In the rows, 128 means zero.
[134 137 113 130 129 125 110 110 109 131 117 115 129 130 112 140 133 123
 127 148 110 114 146 124 138 114 126 137 129 131 140 144 125 129 126 138
 125 152 123 143 147 129 120 123 126 124 132 118 135 134 138] => J_561
[117 133 108 137 136 132 130 111 122 137 126 107 129 121 124 131 146 138
 115 128 124 135 152 121 128 115 119 138 136 130 140 128 123 130 122 133
 112 136 119 146 147 128 135 122 119 150 132 134 141 137 135] => J_678
[112 149 112 137 125 135 135 106 138 130 109 110 138 123 129 119 143 149
 109 135 124 144 149 117 131 120 118 142 131 137 138 129 129 124 122 122
 108 133 113 145 154 131 146 108 111 151 139 128 143 144 138] => J_678
[142 131 130 127 128 128 117 128 124 124 123 120 129 126 124 134 129 142
 121 129 131 114 132 120 123 124 127 122 113 141 153 127 122 129 136 137
 114 132 138 136 112 133 140 142 130 135 132 108 113 101 127] => J_267
[122 147 141 146 116 148 125 132 125 106 116 149 148 129 161 142 140 151
 113 124 125 148 142 129 122 122 141 136 171 114 132 140 129 109 137 102
 109 129 127 114 140 107 148 119 103 150 141 130 132 118 118] => J_226
[119 153 121 149 132 131 130 110 127 144 112 102 133 129 128 127 140 123
 119 123 118 126 138 106 121 130 119 136 139 121 144 135 148 133 131 126
 122 122 121 148 143 135 132 111 129 143 128 149 136 130 136] => J_280
[127 119 141 129 124 130 135 125 115 129 109 108 159 135 118 143 138 122
 139 121 130 117 136 123 123 120 101 121 108 126 143 131 115 134 143 125
 117 122 130 141 125 127 148 138 117 145 138 164 122 117 122] => J_280
[131 125 129 125 122 127 129 126 124 140 120 112 138 131 132 141 144 117
 137 122 131 111 135 141 133 118 111 127 106 144 144 123 120 117 140 148
 126 131 134 116 132 126 141 142 136 138 128 139 120 115 125] => J_800
[136 132 125 111 141 122 137 124 134 120 117 127 120 137 114 123 125 140
 134 129 134 113 138 127 125 114 114 115 114 150 142 134 138 126 138 130
 128 134 131 130 127 126 129 134 121 142 125 136 120 114 122] => J_267
[127 119 106 116 158  96 129 107 117 153 125 119 149 157  72 149 152 139
 137 140 129 114 135 134 163 151 117 144 103 101 115 113 109 149 119 189
 139 131 127 121 125 150 115 170 120 153  90  71 125 168 137] => J_195
[124 170  99 153  86 133 142 138  94 164 121 135 106 105 133 117 127 121
 157 149 133  99 176 149 150 151 135 157 130 153 100  85 126 145 156 161
 128 106 113  84 142 117 136 160 113  68 168 190 132 117 109] => J_800
[159  73 191 110 153 131 126 170  81  35 186 123 199 165 163 142 172 149
 108  98 140 116 123 132 148 105 140 106 104 117 134 141 101 107 119 139
  95 128 168 139 148 151 157 122 149 156 161 104  84  96 180] => J_712
[251 180  65 100 106  94 112 108 143 156 118  82 112 120 106 129 105 156
 133 183 164 144 105 155 103  58 106  89  95 208 120 137 151 112 104 146
 116 135 146 142 186 110  89 141 149 124 147 113  88 113 137] => J_561
[152 145  61 162  73 172 124 101 149 100  76 132 128  82 120 142 138 165
 110 155 102 149 152 139 131 142 199 141  94 137 105 111  82 141 167  93
 133 155 133 106 121 137 172 184  88 106 138 105 122  98 144] => J_267
[116 139 157 105 125 122 121 171 134 106 164 176 133 142 131 108 104 135
 145  87 155 165  72 130 141 124 122 118 134 134 126 132 104 113 138 121
  98 147 148 120 126 142 110 128  96 166 120 158 135  94 134] => J_226
[104 119 122 114 139 121 136  87 134 103 109 123 149 122 138 121 123 123
 109 119 113 142 152 127 116 138 136 126  97 139 105 145 142 122 114 133
 147 121 134 133 145 145 142  95 129 116 120  96 135 141 154] => J_902
[123 150 153 146 134 141 128 117 138 143 120 134 140 109 138 138 115 132
 140 108 143 124 115 115 104 136 109 128 134 119 137 119 147 145 148 112
 148 122 116 144 110 136 126 134 124  99 139 153 116 110 141] => J_280
[117 146 124 151 134 127 134  98 132 133 118 117 119 131 130 122 144 135
 106 134 126 135 134 112 134 122 117 156 132 133 152 138 126 129 137 131
 120 112 124 144 139 124 141 128 128 135 132 124 132 145 141] => J_699
[171 114 101 171 103 127 129 148 153 182 155 150 106 143  79 116 143 127
 101 125 124 160 105 107 105 131 103 157 133  97 166 132  84 128 145 111
 127 117 124 162 127  95 149 127  98 118 113 129 128 121 138] => J_549
[178 143 117 131  86 149 119 241 132 149 126  64 146 149 169  90 167 143
  97 165 146 121 126 144 144 114 171 121  91 102 124  93  48 146 103 100
  79  50 136 111 127  95 223 115 127 157 119 144 141  78  92] => J_226
[114 142 123 137 129 119 141 120 131 121 115 139 125 136 144 133 133 132
 106 146 113 141 151 129 126 141 116 130 153 127 141 123 149 118 136 138
 129 129 126 119 140 114 142  95 123 153 115 121 127 138 129] => J_226
[121 133 180  98 129 123 102 147 122 169 173 146  77  75 132  67 114 155
 197 126 113  99 124 112 112 158 141 120  75  85 149  89 125 168  99 152
 164 110 108 140  82 121  92 116 114  30 129 116 109  83  99] => J_630
[140 122 134 119 147 126 116 134 114 136 130 129 124 127 113 120 108 117
 131 127 147 113 142 124  97  97  99 135 125 135 145 152 124 142 128 123
 134 128 128 153 145 119 123 120 124 104 148 139 123  98 119] => J_561
[188 174 109 125  74 144 102 163 133 197 126 128 104 129 126 140 136 138
 139 145 143 113 121 118 138 132 148 108 125 164 128 145 100  99 121 106
 130  98 137 145 146 101 107 190 113 146 110 167 158  59 149] => J_630
[131 135 105 152 125 116 122 113 129 131 131 121 127 131 131 131 134 124
 108 124 128 138 144 129 132 127 116 139 137 140 145 140 134 126 113 140
 118 108 129 146 146 124 119 125 133 136 131 107 136 135 140] => J_630
[111 174 155 108 153  80 125  82 119  89 131 114 116 120 160 115 138 154
 108 157  96  44 147 172 181 112 114 121 177 127 175 144 135 134  47 147
 146  93 113 145 208 145  89  66 158 100 143   8 158 113 126] => J_902
[126 142 107 145 127 130 128 114 125 139 130 111 126 125 126 124 132 131
 116 116 127 141 145 128 122 106 130 137 139 127 150 139 131 124 119 130
 121 129 123 143 137 134 131 112 119 144 140 129 134 132 127] => J_712
[124 102 109 158 115 155 131 136 158 105 107 104 100 178  95  87 106 134
 145 145 191 122  83  93 144 139 135  85 166 143 153 185 154 105 177 110
  80 160 144 105  76 152 123 133 164 183 104 201  80 100 100] => J_267
[106 112 123 138 155 130 140 114 123 153 109 130 109 137 104  89 131 129
 116 113 161 167 108 112 125 120 122 169 104  97 134 128 115 144 123 129
 142 126 112 147 121 134 122 135 135 153 112 159 148 108 135] => J_678
[113 157 177  93 114 122 139 180 178  95 137 136 169 123 134 168 148 101
 101 147  96  82 131 117 175 143 169  85 134 201  87 103 146 110 126  95
  87 139 165 125  86 154 129 134  96 101 201 122 125 111 143] => J_738
[ 77 126 126 118 101 164 166 114 164 158 104 199 169 146 120 124 129 142
 130 102 167 141 145 106 123 148 154 149 136 151 105 216 111 108 172 117
  91 120 136 127 138 141 130 216  56 161  97 184 183 141 123] => J_549
[124 132 100 157 132 126 132 115 119 130 122  95 127 131 127 130 143 145
 114 133 133 136 145 120 138 113 113 143 139 114 148 130 121 124 115 138
 115 123 114 154 147 130 136 107 118 154 139 129 137 131 132] => J_678
[188  83 121 124 126  83  61 126  58 115 137  83  79 169  94 116 130 158
 149 164 193  77 149 138 172 108 115  96  99  85 150 141 105 145  60 209
 131 105 114 146 143 126 100 122 174 113  96  97 134 108 145] => J_561
[121 117 136  75 105 166 147 218 183 132 154 153 119 100 111 136 112 140
 118 103 147 114  98 156 125 155 131 124 132 163 128 108 139 171 133 110
 125 123 149  75  65 141 178 168 154  91 150 156 129  71 107] => J_267
[130 119 141 168 111 144 104 150 132  94 108 139 157 124 154 109 113 130
 132 153 137 165  68 141 126 124 144 125  91 144 122 130 122 114 134 133
 102 140 135 134 113 143 110 124 130 141 131 121 113 148 148] => J_800
[136 148 137 127 132 117 107 153 167  87 123 139 145 137 134 141  95 150
 116 115 108 131 125 148 120 154 121 113 136 108 119 119 140  95 116  62
 135 115 113 149 132 125 122  64 127 105 164  83 145  92 116] => J_267
[136 135 111 149 130 119 111  91 118 140 110 111 125 131 128 141 142 130
 116 118 133 133 131 122 117 123 124 133 122 126 139 134 136 123 120 135
 124 121 128 144 131 133 127 120 123 134 135 120 127 129 140] => J_738
[231 106 103  96  93 123  88 155 104 178 144  89 144 134 152 148 131 148
  76 138 154 184 155 126 135 102  85 143 115  85 149 122 104 132 135  64
  95  64 170 180 201 132 153 111 151 165 140  93  85 122 132] => J_195
[ 70 144 151 109 145 117 129 134 159 100 147 149 127  95 145  72  70 105
 126 102 100 128 104 137 138  99  91 133 117 132 156 120 181 110 106 125
 141 134 109 180  95 165 163 141 127  65 158 161 104  66 133] => J_712
[145 117 116 130 128 136 131 131 124 111 154 142 105 130 146 103 121 143
 131 102 140 152 121 130 120 127 127 131 150 149 110 146 156 118 131 124
 126 107 139 144 142 125 123 125 138 129 125 141 128 123 141] => J_630
[ 63 130 158  83  89 123  93 170 108  59 137 141 113  94 172 119 155 117
 130 101 114  64 151 143 155 143 122  98 135 206 126 142 144 104 154  97
 115 174 154 114  96 130 125 168 102  90 115 158  96 103 141] => J_561
[110 187 138  89 103 122 119 188  99 240  90 124  69 114 138  83 196 152
 127 158 140 101  96 112 125 165 117 129 138 137 155 111  67 139 122 113
 180  98 107 142 103  58 146 165 101 145  49 137 120  55  95] => J_678
[120 133 114 162 129 125 123 109 127 144 113 115 144 136 125 131 154 118
 112 139 120 130 138 127 131 120 123 140 131 124 143 137 124 118 136 132
 124 125 134 136 147 132 140 111 125 140 131 125 128 143 138] => J_800
[123 127 116 115 146 124 141 102 132 124 129 138 135 137 128 135 141 145
 124 118 137 139 142 141 148 117 109 137 107 135 142 130 133 111 148 121
 105 127 133 124 132 135 138 131 119 147 139 120 124 109 147] => J_226
[153 146 110 131 100 145 120 174  86 104 157 124  83 121 178 111 125 173
 169 120 113 103 112 154 120 132 153 116 130 162 111 142 126 107 108 150
 131 100 116 123 124 102 122 132 168 117 113 120 170  88 109] => J_630
[116 130 140 104 115 141 130 118 135 128 122 171 139 120 137 150 131 120
 108 127 130 162 159 117 142 143 140 121 149 149 111 146 136 130 141  84
 131 130 145 123 156 115 120 137 122 136 131 114 117 143 147] => J_630
[164 125 137 114 100 148 108 160 118 144 132 151  55 119 143  60 100 125
 118 136 166 174 101 114 123 115 130 152 133 138 118 139 122 167 142  99
 134 115 127 156 145 125 133 116 114 113 113 148 136 105 149] => J_561
[141 137 117 135 130 127 120  87 118 134 116 100 121 133 133 124 139 132
 119 120 102 132 132 122 139 109 124 146 136 129 141 133 131 114 114 146
 133 122 127 143 141 127 140 107 125 148 113 101 144 150 135] => J_902
[234  70 162 110 107 145  99 142  97 143 148 106 102 126 127 146 162  77
 148 124  69 134 136 105 105 131 130 133 122  93  84 118  57 123 140 135
 153 140  78 158 113 112 131 111 103 155  78 157 150 163 112] => J_738
[153 137 133 121 118 139 111 133 130 142 122 127 152 127 118 141 129 141
 118 125 125 128 133 131 117 118 119 144 114 133 147 137 124 125 134 114
 127 137 128 132 134 125 136 139 125 120 146 125 126 110 121] => J_561
[154 117 106 133 136 134 125 125 123 137 134 115 140 126 115 154 148 142
 139 116 140 102 126 132 128 100 124 124  92 143 131 145 108 126 143 137
 123 143 138 148 130 131 114 166 121 128 135 135 125 113 127] => J_549
[130 157 113 153 126 132 127 108 125 142 118  94 123 126 135 136 146 133
 121 122 117 128 133 116 131 125 120 133 136 123 141 134 144 131 123 129
 122 123 118 144 140 131 140 111 133 144 118 132 147 140 147] => J_280
[119 122 144 111 109 146 130 104 106  98 115 132 125 126 159 130 124 134
 137 122 107 137 133 123 132 131 150 122 115 144 101 145 124 115 133 134
 140 137 131 112 137 123 150 128 126 139 100 106 131 141 147] => J_902
[116 144 147 106 131 128 150 106 137 114 125 142 163 127 118 127 144 112
 106 118 125 141 136 107 125 132 154 134 121 149 101 131 127 121 123 114
 107 161 136 118 150 137 140 143 122 138 127 128 128 146 156] => J_195
[ 59 125 153 120 119 110 135 162 122  56 106 173 144 148 167  96 123 141
 128 132 138 114 107 157 140 134 140 134 172 105 109 100 113 125 125 117
 112  92 110  90  82 110 167 104 167  94 126 131 142 114  86] => J_226
[124 154 119 146 141 126 125  92 138 129 122 117 116 116 125 121 150 142
 102 126 122 136 132 112 133 116 123 155 134 143 144 138 131 134 131 134
 124 126 132 147 143 135 131 132 122 127 135 122 140 147 150] => J_699
[143 112 121 107 128 125 120 109 113 113 124 136 136 129 123 160 137 124
 132 102 133 133 125 134 117 134 123 117 100 150 121 128 120 116 136 139
 123 143 138 125 125 127 125 142 127 137 129 124 114 122 146] => J_738
[113 121 133 114 122 144 144 116 139 107 123 124 137 122 145 115 147 131
 132 139 121 140 129 111 111 140 139 135 140 108 119 133 115 125 128 127
 116 135 113 121 136 123 158 115 136 129 114 134 130 126 147] => J_678
[146 123 103 137 143 128 131 119 137 139 134 116 135 132 116 136 154 151
 124 109 148 111 129 130 128 107 110 137  95 143 156 137 121 126 143 141
 121 127 140 154 123 138 139 147 115 123 138 119 133 112 125] => J_549
[150 165 135 129  92 141 112 135 132 117 124 110 128 115 161 137 141 132
 134 117  99 135 123 133 116 156 144 113 168 125 116 124 139 130 110 125
 132 130 106 126 148 127 145 113 118 143 108 123 156 121 141] => J_280
[170 199 109 187 128 108  95 108 113 120 119 104 113 121 129 111 133 133
 118 169 183  96 136  68  98  86 138 141 146 132 152 179  92 104 117 186
 152 109 140 131 159 141 107 183 137 114  82 137 138  88 137] => J_699
[131 120 129 115 140 126 124  97 119 125 133 112 143 135 121 137 139 127
 130 109 128 118 136 134 131 109 114 139  87 136 147 135 120 116 124 146
 127 120 139 122 128 135 148 131 127 127 123 109 134 128 135] => J_902
[149 123 147 122 122 125 127 115 122 134 124 122 142 134 134 151 140 132
 125 110 130 133 124 124 101 119 121 125 106 124 137 136 116 122 128 129
 123 124 142 126 132 118 140 125 124 137 135 134 125 127 123] => J_738
[150 134 125 134 111 140 116 147 134  84 125 152 148 127 136 112 103 141
 137  99 173 151  92 125 122 105  91 144 126 143 141 133  95 107 163  93
 105 146 137 143 130 122 131 109 108  99 144 184 122 125 148] => J_561
[143 129 136 100 128 130 121 120 109 144 120 122 132 134 118 140 119 128
 125 143 141 104 137 116 134 108 115 135 101 155 149 151 123 114 145 134
 119 138 153 143 145 131 129 148 138 141 126 127 117 111 125] => J_561
[153 166 144 108 129 118 152 148 135 137 127 116 133 131 161  91 102 143
 134 121 140 177 120 124 135 132  94 144 143 105 140 144 127  82 111 125
  89 113 133 123 140 108 127  97 117 166 131 116 127  95  99] => J_226
[147 140 112 144 128 134 122 120 114 144 124 101 119 131 124 128 132 133
 126 140 121 116 135 118 129 110 119 148 133 124 153 149 120 128 125 142
 128 138 124 144 140 126 131 111 131 136 117 120 142 138 126] => J_561
[ 91 140 106 122 125 127 154 182 157  97 129 101 120 162 143 106 134 130
 136 101 154 135 130 152 177 153 134 119 159  97 126 117 166 116 112  98
 144 106 134  99 100 148 161  90 118 137 144 165 138  84 120] => J_712
[ 96 149 166 158 136 115 133  83 125 114 165 127  47 121 132 127 168 217
 131 116 106  68 128 164 174 110  94 157 191 149 202 160 183 144 123 150
 171 107 166 138 123 187 137 130  90 149 143  38 180 119 105] => J_699
[113 161 146 168  94 143 112 107 167 144 105 163 100  92 134  45 126 103
 107 143 120 162 106 123  96 139 139 175 137 127 138  99 143 158 134 101
 136 125 105 114 152 129 146 125 108  76 135 141 116 116 169] => J_800
[145 138 119 130 105 139 106 142 123 129 116 131 135 128 143 118 141 128
 134 143 125 156 123 125 115 143 134 117 133 134 107 139 127 109 145 121
 137 135 130 122 156 126 138  97 117 138 112 148 119 139 123] => J_800
[134 135 103 155 120 125 125 114 123 126 127 124 128 126 137 133 135 122
 113 127 126 142 151 128 132 125 128 141 135 137 134 144 134 127 118 138
 125 113 133 136 151 123 117 140 130 136 128 118 135 133 147] => J_630
[147 118 128 121 140 121 128 114 110 111 140 129 157 129 120 143 132 131
 121 112 137 128 145 131 119 111 121 133 100 136 138 127 119 114 122 125
 107 138 133 141 141 138 125 145 133 134 137 110 125 127 138] => J_195
[145 114 119 100 123 138 127 127 126 124 120 124 132 119 118 135 131 142
 122 140 142 139 146 131 125 107 111 124 109 149 127 139 112 120 129 116
 120 130 134 145 157 128 139 149 117 157 129 132 127 111 134] => J_678
[108 125 134 137 125 123 123 130 121 135 122 129 147 131 129 147 133 120
 126 137 136 111 126 135 134 118 120 124  94 140 141 135 127 117 141 133
 127 125 149 127 141 133 131 133 134 125 145 136 109 114 129] => J_800
[116 131 118 142 137 134 129 102 122 134 115 106 126 118 128 120 140 141
 117 134 128 132 153 118 130 119 120 144 139 122 144 125 131 132 117 138
 118 130 115 149 139 135 139 121 121 146 132 128 142 133 136] => J_678
[ 91 130 180 119 141 152 177  40 145 153 149 149  88  87 151 126 173  75
 145 110  21 120 171 132  88 142 121 199 182  92 188 135 166 173 143 153
 138 184 106 109 148 123 142 127  98 109 121 122 192 166 133] => J_549
[154 126 114 154 120 124 115 131 122 125 142 111 119 133 147 153 135 148
 131 114 138 114 120 136 128 107 108 107 127 131 145 148 109 126 142 137
 121 135 140 174 149 116 131 128 100 130 128 134 135 123 132] => J_549
[125 132 177 201 102 149  91 173 130 108 177  75 152 100 174 190 138 119
  86  78 110 143 120 154 149 184 145 115 140 128 109 121 147  79 134  35
  68 153 179 123  45 128 161 114 105 131 184  61 104 126 136] => J_267
[114 182 149 122 123  69 108  97  97  78 129 109 174 151 190 168 148 132
  89 135 123 112 154 131 142 165 156  84 118 150  86  85 171  93 110 198
 133 133 133 103 148 150 175  96 175 124 110 101 119 131 152] => J_226
[131 116 128 107 130 126 124 102 114 120 124 115 148 131 129 123 123 123
 134 104 148 134 138 133 134 120 120 127  85 141 129 129 126 110 124 133
 120 118 138 121 123 134 138 132 132 121 132 133 116 116 135] => J_902
[136 130 119 144  82 187 131 140 151 108  81 141 145 122 132 147  92 161
 119 153 134 176 131 120  97 166 148 141 146 128  40 149 110 108 124 133
 136 140  97 101 145 101 187 119 123 157  80 156 197 211 122] => J_678
[134 122 148 120 117 129 111 122 130 107 130 121 138 134 143 141 138 117
 103 136 128 133 134 126 134 126 147 134 117 126 115 146 141 135 119 132
 127 142 126 118 134 137 150 136 143 119 116  99 126 141 149] => J_561
[160 133 142 116 131 150 138  97 128 130 145 141 135 131 105 130 118 142
 161 126  94 126  98 140 126 122 127 130 137 140 144 140 112  97 111 138
 124 145 121 120 133 119 129 118 127 146 114  98 156 143 140] => J_902
[135 133 138 120 147 146 122 126 154 127 143 164 154 128 116 116  62 116
 140  94 168 166  86  91 127  86 126 140 117 165 125 142 166 111 129 110
 114 117 138 170 125 173  90 153 131 145 174 136 106  82 151] => J_630
[161  70 152 113 156 130 124 114 142 133 128 130 146 183 124 113 143 123
 146 113 152 157 100 141 131 126 103 130  70 100 102 135 123 126 160 133
  97 117 124 173 117 127 150 132 113 141 107 190 169 171 141] => J_549
[158 149 143 128 139 125 130 116 132 132 133 137 145 118 133  99 101 151
 126  93 182 141  89 111  95  73 128 141  82 133 162 140 120  96  89 124
 124 119 124 163 137 130 119 166 123 137 115 120 122  81 138] => J_195
[154 121 121 135 126 132 119 133 128 121 143 126 138 131 136 137 133 144
 119 106 147 147 122 139 127 133 115 122 102 162 138 145 136 110 129 130
 114 122 146 136 134 122 118 143 135 148 129 117 119 125 140] => J_630
[107 129 208 131 167 131 165 173 179 106 162 113 162 110 143  61  43 161
 146  44  95 165  90 118 126 100  38 119 108 101 179 115 189 118  71  81
 130 125 115 207  97 170 143  13 120 129 190 150 150 108 132] => J_280
[143 155 120 110 123 129 140 118 138 133 119 113 125 117 147 125 144 155
 106 116 132 131 151 130 119 126 142 125 116 162 108 125 161 123 113 108
 135 131 130 128 150 130 133 136 133 140 120 108 132 136 144] => J_195
[148 135 122 151 138 120  93 180 115 112 139 139 145 150 112 106 116 157
 107 105 142 132  79 146 136 121 124 130 149 105 133 108 125 105  92  96
 123 116 106 164 120 115 126 128 154 118 143 140 122  89  99] => J_195
[128 126 142 133 115 154 137 111 139 124 124 157 163 118 142 138 142 136
 118 111 109 160 133 120 114 145 149 133 122 136 105 133 122 123 167 102
 116 161 142 128 128 126 154 152 106 128 125 122 122 153 139] => J_549
[104 133 130 140 133 124 125 142 132 127 132 120 131 132 125 124 130 144
 119 126 146 133 125 127 124 105 106 134 125 113 141 122 126 144 123 117
 131 118 122 143 141 127 143 114 116 127 149 153 126 117 116] => J_678
[116 134 148 131 135 132 121 133 125 133 124 104 132 124 138 132 129 123
 145 102 129 121 122 124 105 128 100 115 119 118 134 133 146 135 120 111
 135 121 114 148 123 121 138 102 123 126 129 154 132 118 136] => J_280
[111 120 119 140 133 126 125 124 130 135 137 119 136 126 121 128 131 122
 108 111 143 143 134 129 121 106 108 136 129 124 139 118 124 145 118 120
 111 122 122 158 152 129 144 125 112 139 148 159 129 122 152] => J_678
[125 143 113 143 125 132 128 101 130 140 123 104 137 130 122 121 133 132
 125 120 119 133 140 126 126 113 127 135 133 121 147 141 133 117 113 137
 120 135 113 141 137 142 136 109 128 146 136 136 138 136 133] => J_712
[109 155 167 155 117 143 102 142 138 116 105 137 109 133 146 126 102 129
 103 127 120 127 117 108 116 137 160 135 153 126 118 139 138 130 118 121
 151 119 104 141 132 111 134 143 133 132 130 139 156 103 107] => J_699
[141 132 126 158 136 129 113 126 120 113 138 147 115 119 147 109 143 118
 114 128 134 150 142 133 120 127 122 141 156 132 127 138 138 143 130 118
 136 114 134 140 144 120 115 143 121 104 128 136 133 125 155] => J_630
[137 116 132 131 133 127 124 107 138 129 130 135 133 125 107 146 140 116
 104 131 142 129 129 121 119 118 102 145 101 152 153 143 103 137 153 133
 126 123 134 138 134 135 137 165 130 127 128 133 120 126 155] => J_699
[173 141 142 168 119 138 132 132 111 141 127 111 134 140 152 152 136 129
 122 176 116 138 128 111 130  93 137 146 175  65 146 135 123 100 113 121
 126  95 132 147 130 113 171  96 116 148 145 130 142 100 105] => J_226
[122 160 122 143 126 134 138  96 129 144 117 104 134 118 140 136 142 130
 120 124 121 133 131 115 133 126 121 137 141 126 150 137 147 134 128 127
 115 125 127 144 146 138 139 114 126 145 126 128 137 141 145] => J_280
[124 117 125 131 130 119 102 111 110 125 177 175  83  96  97 252 141  94
 108 127  99 106 145 143 108 123 140  84 182 122 165 183  58 151 132 135
 147 203 137 134 197  49  51 160 118 114 101 153 144 152 135] => J_699
[ 70  66 109 153 139  90 158 128 131  93 152 111 178 144 107 137  67  78
 116  97 134 127 130 156 164 123  63 111  50 116 142  94 109 133  86 171
 134  88 116 168  95 148 209  93 115 100 127 115  99 149 189] => J_902
[144 118 108 130 124 125 120 156 136  65 147 144  63 125 126  88 128 143
 110 107  99 164 110 143 117  95 105 137 160 156 130 140  97 146 136  98
 138 133 114 151 157 107 130  90 122 132 124 124 156 134 123] => J_699
